Below is a small trained network, with its code and all its weights. Each question gives an input and a class and asks what happens when units are switched off, that is, made to give their printed mean instead of their output.

import numpy as np


def w(rows, s, z=0):
    codes = np.array(rows[::2]) - 128.0
    scale = np.full(codes.shape[1], s)
    scale[-1] = z or s
    return codes * scale


def norm(h):
    return h / np.sqrt((h * h).mean(-1, keepdims=True) + 1e-5)


def f(y):
    return np.maximum(y, 0)


def log_softmax(a):
    a = a - a.max(-1, keepdims=True)
    return a - np.log(np.exp(a).sum(-1, keepdims=True))


def net(x, mask):
    res = np.array(x, float).reshape(1, 6) / 4 @ E
    u = 0
    for l in range(3):
        y = f(norm(res) @ A[l][:, :-1].T + A[l][:, -1])
        res = res + np.where(mask[u : u + 4], y, B[l][:, -1]) @ B[l][:, :-1]
        u += 4
    return log_softmax(norm(res)[-1] @ U[:, :-1].T + U[:, -1])


A, B = {}, {}
E = w([
[206,129,74,184,156,165,104,134,143],'x0',
[136,118,38,90,46,109,94,152,73],'x1',
[131,100,94,144,126,253,83,45,118],'x2',
[163,144,150,149,136,119,133,98,82],'x3',
[51,131,82,152,108,86,94,145,196],'x4',
[42,81,119,215,69,113,102,148,115],'x5',
],0.011)
A[0] = w([
[107,102,42,119,75,183,70,89,83,43],'0.n1',
[76,202,192,255,170,157,91,145,169,27],'0.n2',
[135,137,95,84,154,90,98,188,229,2],'0.n3',
[84,106,153,189,175,157,132,113,140,83],'0.n4',
],0.0092,0.007)
B[0] = w([
[122,171,95,82,74,148,37,86,128,253],'0.n1',
[166,24,90,108,109,8,189,45,193,225],'0.n2',
[47,197,189,96,238,195,49,153,173,185],'0.n3',
[112,1,88,148,61,102,219,87,136,210],'0.n4',
],0.0091,0.0045)
A[1] = w([
[36,128,199,83,69,44,124,221,115,164],'1.n1',
[36,105,74,178,54,96,61,239,123,3],'1.n2',
[253,163,75,124,206,179,123,70,103,85],'1.n3',
[209,120,73,89,141,129,205,37,78,54],'1.n4',
],0.0068,0.0055)
B[1] = w([
[194,90,115,72,163,92,164,189,91,255],'1.n1',
[208,1,68,206,153,94,28,224,6,193],'1.n2',
[155,160,212,215,154,180,97,128,93,217],'1.n3',
[211,151,209,76,209,198,104,197,170,192],'1.n4',
],0.008,0.006)
A[2] = w([
[138,167,1,163,41,201,53,72,151,2],'2.n1',
[86,198,73,146,189,105,122,138,201,18],'2.n2',
[93,112,112,140,147,81,71,187,206,99],'2.n3',
[173,61,114,115,153,129,105,134,142,208],'2.n4',
],0.0088,0.0031)
B[2] = w([
[43,169,237,66,21,74,39,39,23,253],'2.n1',
[67,184,146,219,152,173,198,175,91,162],'2.n2',
[72,174,67,246,138,150,127,124,139,212],'2.n3',
[90,183,102,114,86,163,114,115,151,253],'2.n4',
],0.012,0.0057)
U = w([
[96,148,121,84,77,157,48,73,80,253],'0',
[67,201,111,156,211,150,150,192,169,160],'1',
[99,61,152,102,147,246,155,60,155,12],'2',
[251,176,178,127,194,213,130,110,130,101],'3',
[121,78,45,139,113,80,109,217,96,41],'4',
[104,64,128,182,118,39,188,66,181,165],'5',
[149,154,182,13,164,72,176,168,99,105],'6',
],0.021,0.0044)

Each question gives the input, the list of numbers given to net, and the class t.
The units are the neurons (one row each of A and B). Each row of codes is followed by its name. A weight is (code - 128) times the scale printed after its matrix; where a second scale follows, it is the last column's (A, B and U).
mask holds one flag per neuron, layer by layer. A switched-off neuron (its flag False) gives its mean, the last column of its row in B, instead of its output. The means were averaged over made-up inputs and are rounded, as every weight is.
A unit's drop is (log p(t) with every unit on - log p(t) with that unit switched off) / (log p(t) with every unit on - log p(t) with every unit switched off).
The circuit of an input: a set's keep is (log p(t) with only the set's units on - log p(t) with every unit switched off) / (log p(t) with every unit on - log p(t) with every unit switched off). Starting from all 12 units, units are removed one at a time, each time the one whose removal leaves the highest keep (on an exact tie, the one counted first), for as long as the keep stays at least 0.8.
circuit, biggest first: the units of the circuit, biggest drop first
k most important neurons: the k neurons with the biggest drops, biggest first
top k neurons in layer l: the k neurons of layer l with the biggest drops, biggest first
drop of u: that unit's drop, to one decimal
input [-4,-8,-8,7,-8,-8], class 3: circuit, biggest first -> 2.n1
input [0,7,0,-3,8,-8], class 1: circuit, biggest first -> 0.n3, 2.n2
input [6,-3,2,-2,-7,7], class 2: 2 most important neurons -> 1.n4, 2.n4
input [-6,-6,8,3,6,-1], class 5: circuit, biggest first -> 0.n2, 0.n4
input [-3,4,0,-3,5,5], class 4: 2 most important neurons -> 1.n2, 1.n1
input [5,5,-5,-5,6,-1], class 1: 2 most important neurons -> 0.n3, 2.n3
input [-2,-3,-2,-2,5,0], class 1: 2 most important neurons -> 0.n3, 2.n2
input [3,-6,7,6,-2,8], class 5: top 2 neurons in layer 0 -> 0.n2, 0.n4
input [0,-1,-3,-8,6,3], class 1: top 2 neurons in layer 0 -> 0.n3, 0.n4
input [-3,8,-2,4,-1,-2], class 6: top 2 neurons in layer 2 -> 2.n1, 2.n3
input [-1,-2,-7,7,-5,-6], class 3: 2 most important neurons -> 2.n1, 1.n3
input [7,-7,4,-5,-2,5], class 5: drop of 0.n2 -> 0.2
input [-8,-1,3,8,-5,-4], class 3: drop of 0.n3 -> 0.0
input [2,-4,5,6,4,2], class 5: circuit, biggest first -> 0.n2
input [5,-7,0,-4,4,-5], class 1: drop of 2.n2 -> 0.1
input [-2,4,5,-1,-7,-5], class 3: drop of 1.n4 -> 0.3
